Where the symbols take the elements:
* | y p m z h q
DP | JL BL . CM FH DT
NC | RL GM . FB TG FH
DT | SF ZH . CL RQ FB
RL | NC QJ . HJ PC LQ
GD | CL FG . QS SF PC
RP | FG ZR TG QG ZH JF
TG | PC JF . NC FB CM
RT | DN . BF ZR RD MZ
FG | RP FS PC GZ JN JD
BH | MJ . MB ZJ DQ BM
CT | LG . GZ CH BM JT
BL | NQ HF DT GG CQ ZH
CL | GD RP . RQ DT TG
JL | DP NQ . DH LQ SF
MD | BF DQ JL JD QJ NQ
JF | JD MJ CM GM BF GG
FC | CQ CT QS NQ MB GZ
BF | MD MZ DP JF GM BL
FB | HJ BF . TG NC DP
BM | QD . FG CT CH FS
JN | ZH DN HJ FG GZ MD
RD | JT . GM RT ZR BR
HJ | FB MD . PC RL JL
CH | HF . JN BM CT DN
CQ | FC LG RQ BL GG QG
DN | RT . MD FS JT DQ
GM | QJ BR FH BF JF CQ
LQ | FH FC . JL DH QS
QS | RQ GZ . SF GD RL
HF | CH . ZH QD LG RT
FH | LQ CQ . DP CM RQ
CM | DH GG . FH DP CL
BR | ZJ . CQ MZ MJ LG
MB | GG BM GD FC NQ FG
QG | GZ RD NC ZH RP GM
LG | CT . QG HF QD RD
MZ | DQ . BL MJ BR HF
FS | ZR . JD JT DN BH
GG | MB QD CL CQ BL RP
DH | CM MB . LQ JL GD
JD | JF BH DH QJ MD MB
PC | TG JD . RL HJ DH
GZ | QG JT RL JN FG QJ
QD | BM . RP LG HF ZR
MJ | BH . GG BR MZ QD
SF | DT JN . GD QS HJ
RQ | QS QG . DT CL NC
NQ | BL CH SF MB FC JN
ZJ | BR . FC DQ BH CT
ZR | FS . JF RD RT MJ
QJ | GM ZJ LQ MD JD FC
ZH | JN RT FB RP QG BF
DQ | MZ . NQ BH ZJ CH
JT | RD . QJ DN FS ZJ

In the rows, zero is written as 150.

The rows follow the links: the fewer symbols apart two elements are, the more alike their rows tend to be.

Element, then a row for it; each showing differs a little:
DT: 127 150 200 118 162 98 159 163 111 159 167 117 80 165 141 140 165 153 119 193 191 214 112 132 150 175 156 101 271 131 120 92 147 147 193 137 183 109 97 193 136 185 172 138 164 182 74 142 162 133 189 161 136 169 113 177 31
FC: 222 204 62 160 129 151 102 185 197 186 133 145 204 128 128 146 98 167 195 197 157 154 219 157 173 138 181 194 60 156 168 190 154 146 201 141 109 186 188 132 185 186 173 191 167 152 177 188 199 117 124 186 133 165 155 152 177
RP: 107 156 217 157 144 136 164 130 86 136 206 195 136 145 124 124 221 147 116 113 203 116 130 145 186 178 114 171 186 128 153 101 183 143 134 132 215 125 126 177 38 124 173 85 154 181 115 90 77 99 158 98 193 134 185 138 105
DP: 141 182 198 141 153 111 127 165 120 141 117 96 97 106 154 140 138 187 139 183 173 201 109 132 172 148 179 95 251 165 99 154 171 151 207 131 194 120 65 200 147 214 120 169 201 181 153 211 176 112 190 182 113 194 173 154 114
SF: 215 101 113 141 178 115 156 162 173 156 187 111 136 191 171 188 161 142 122 180 169 201 130 179 167 132 153 128 188 160 185 140 152 179 237 194 139 161 160 187 184 241 181 101 131 172 97 138 181 155 186 141 128 169 81 162 22
LQ: 221 208 116 161 143 186 92 217 159 167 160 117 147 129 156 161 71 159 181 208 197 202 225 165 186 134 145 167 101 144 160 208 164 156 253 139 114 192 161 173 194 228 162 182 183 154 134 191 195 105 162 156 113 159 152 121 113
BL: 165 205 169 116 181 115 142 141 161 147 73 108 129 120 126 135 165 172 136 190 142 176 78 119 150 141 198 109 249 201 74 130 153 144 160 125 195 95 85 143 104 168 114 185 181 185 195 206 183 136 148 191 122 198 226 187 151
JN: 215 65 101 110 179 113 178 136 239 142 185 130 171 224 130 175 202 115 136 179 103 157 122 198 157 120 194 133 165 193 171 106 138 174 162 189 142 159 204 159 182 198 193 92 103 165 94 115 188 183 162 148 140 166 115 177 48
ZJ: 146 131 109 134 111 185 143 131 205 157 136 172 222 170 155 157 139 136 179 136 98 92 201 157 118 152 157 170 60 158 152 155 130 138 77 160 81 202 224 93 224 90 160 187 132 117 192 170 148 226 129 172 157 110 88 179 238
DH: 199 182 85 210 160 207 120 206 122 159 200 140 128 116 193 197 122 178 155 148 167 177 146 182 200 123 114 175 120 160 198 229 201 195 260 166 159 171 119 206 174 229 125 144 157 143 132 144 158 84 147 131 125 161 182 92 123
FG: 203 106 101 183 164 180 162 157 151 139 231 192 180 212 157 183 197 137 158 125 146 105 145 189 187 125 89 204 74 164 238 164 154 170 179 196 165 174 201 168 135 180 187 46 100 157 114 79 118 120 144 75 198 131 152 114 88

Each walk starts at a row. The symbols on each line, taken left to right, move it on to the next element.
Each answer is a row, close to the row of the element it stands for.
130 241 194 157 114 147 102 199 104 142 131 111 93 96 133 118 86 189 159 203 240 232 193 111 176 163 152 136 169 108 126 152 184 121 234 100 155 127 96 174 134 192 144 192 208 170 140 184 190 94 162 156 99 166 176 127 144
y z z y y p	218 181 41 207 165 197 164 161 159 189 153 166 178 157 157 200 161 157 199 114 134 116 115 206 188 101 123 195 93 198 210 214 182 181 210 161 180 169 148 145 156 164 125 113 154 134 175 166 166 111 122 122 155 179 239 83 178
q p q h m h h y	144 226 196 187 157 166 163 136 115 167 138 182 134 88 113 129 169 198 126 129 173 138 109 127 168 147 120 175 179 151 130 168 207 132 156 109 232 107 77 149 66 139 97 132 167 175 175 156 117 103 135 130 164 157 271 124 217
60 146 203 173 132 170 189 126 107 140 151 180 147 125 160 134 177 150 137 68 127 81 139 133 109 179 113 153 155 128 132 124 139 136 56 151 167 130 126 118 105 50 124 135 133 103 202 133 72 173 121 151 194 124 190 154 254
y m z q y q z h q	135 257 220 145 109 136 93 172 124 153 106 136 149 96 94 102 121 149 167 203 229 178 206 106 164 174 184 127 134 130 102 137 165 108 167 85 149 107 120 116 113 143 159 224 202 175 195 197 168 122 134 179 126 149 200 158 221
h p m p q y	132 110 83 192 133 219 179 112 179 140 191 191 200 170 187 164 160 137 166 98 60 86 127 184 132 122 118 187 93 184 199 199 160 179 67 173 121 184 171 120 174 76 134 131 103 89 202 102 113 199 120 157 193 140 148 137 228
237 169 81 158 182 151 140 199 163 169 156 96 130 154 194 194 125 169 157 210 133 220 110 171 190 117 193 130 184 184 150 201 163 178 250 183 145 155 125 180 194 249 144 162 158 167 142 167 204 126 184 163 108 204 130 131 93
z p p q m m y	136 223 195 188 149 170 139 214 76 149 157 133 100 99 166 137 132 182 130 140 203 185 132 119 180 159 118 131 194 140 150 185 212 152 234 126 191 131 71 198 99 201 116 142 172 156 140 163 142 87 158 120 129 178 236 100 151
q p h h p y	187 116 114 127 144 120 129 116 207 134 161 189 224 198 94 135 179 125 196 159 142 98 224 161 145 143 178 203 55 144 163 136 124 125 106 127 121 179 257 111 161 137 218 126 112 158 140 113 159 163 135 142 178 123 114 193 153
195 131 117 147 139 140 103 195 147 152 206 141 151 183 141 156 94 138 140 187 205 188 235 168 185 147 140 161 104 107 212 161 159 136 216 153 113 181 212 182 203 238 187 113 143 174 82 135 179 119 160 127 147 140 46 122 46
y y z z h p p q	140 87 87 134 159 167 176 98 227 150 125 159 173 195 169 170 168 120 154 132 49 128 123 169 103 125 166 135 127 205 141 159 112 174 68 193 133 172 188 117 185 105 133 185 102 106 194 163 143 230 138 183 166 157 113 173 195
y h z y z h y h	61 170 199 110 88 134 138 131 143 134 106 159 146 115 134 99 152 149 172 116 151 123 192 124 111 193 146 139 115 119 104 127 126 120 61 116 134 157 173 94 133 56 152 213 168 127 201 150 135 200 113 169 169 119 152 181 249
112 154 201 155 128 116 168 99 123 135 157 205 170 169 94 109 238 137 164 121 150 66 129 155 155 151 131 188 153 145 137 79 144 121 62 121 198 118 166 111 56 89 158 100 144 150 162 91 88 132 123 110 194 132 203 159 172
q m z q y q q z	249 155 68 129 200 129 151 155 231 170 107 105 181 181 153 208 141 152 153 185 92 161 91 183 169 78 202 149 172 230 156 191 146 200 194 162 162 151 137 163 189 202 141 163 138 161 182 185 213 148 153 206 134 214 195 161 136
z h y h z p h m	89 167 254 120 134 91 124 139 112 139 163 177 144 131 72 80 156 138 150 198 242 155 227 113 163 189 168 146 145 87 137 84 151 81 122 107 151 131 179 145 111 128 210 130 177 197 102 128 139 124 151 108 158 111 119 167 108
189 120 108 192 157 172 155 183 112 157 228 166 133 191 183 170 174 161 135 143 183 166 160 180 185 147 105 171 136 141 229 170 190 180 220 172 166 175 168 188 169 213 187 64 120 173 63 101 151 103 184 105 154 152 118 112 56
z h p y p z y h	182 106 111 176 145 159 160 117 193 155 218 198 208 193 129 169 223 143 187 109 114 69 137 171 173 135 121 199 76 168 198 143 158 177 102 169 162 162 234 109 121 106 177 54 91 138 153 86 132 145 135 103 204 140 175 146 161
z q h h q q	189 104 89 117 163 115 176 82 235 150 159 169 208 230 115 160 229 127 165 161 72 100 112 189 135 107 173 162 136 196 130 113 96 160 93 169 146 143 222 117 160 116 195 114 93 175 135 122 156 186 128 167 183 144 126 192 115
203 190 82 161 139 151 124 130 223 170 124 163 227 147 72 147 145 151 226 168 121 105 203 158 158 125 197 206 45 197 125 186 125 135 121 126 126 178 221 85 181 124 165 173 153 140 182 178 195 158 104 182 157 164 199 161 217
q y y y y y z	115 134 199 102 170 82 179 83 173 159 120 138 180 172 88 120 235 115 124 169 113 103 116 129 129 169 186 146 185 161 74 72 113 136 54 134 186 102 173 102 113 110 180 129 125 196 142 148 131 191 146 157 163 153 175 214 137
q h h z h q	123 225 164 189 151 143 157 126 145 152 114 177 174 125 104 110 196 166 164 114 134 108 107 139 169 137 156 201 157 180 108 160 156 129 103 121 229 133 131 107 68 93 120 145 157 150 212 150 117 124 103 165 179 140 287 156 243
104 116 215 90 163 70 176 112 154 122 151 112 113 174 130 105 216 136 98 189 166 147 111 139 143 163 179 116 255 150 100 70 128 158 121 144 204 99 138 140 96 163 182 113 136 213 94 142 130 160 185 148 149 166 146 209 75
h y m z q h p z p	211 156 62 139 173 137 164 110 244 185 101 139 206 187 105 171 189 147 192 177 70 120 80 182 146 97 204 166 129 212 130 166 127 160 128 166 173 154 178 103 174 146 138 171 119 132 201 184 190 188 139 186 143 192 207 168 193
m p q h z y	74 134 185 121 164 114 179 101 172 138 105 150 140 153 148 133 180 141 134 136 88 122 105 139 110 161 171 106 193 165 81 131 123 133 50 158 159 127 133 124 137 84 117 193 151 130 196 161 114 214 154 194 167 145 130 198 212
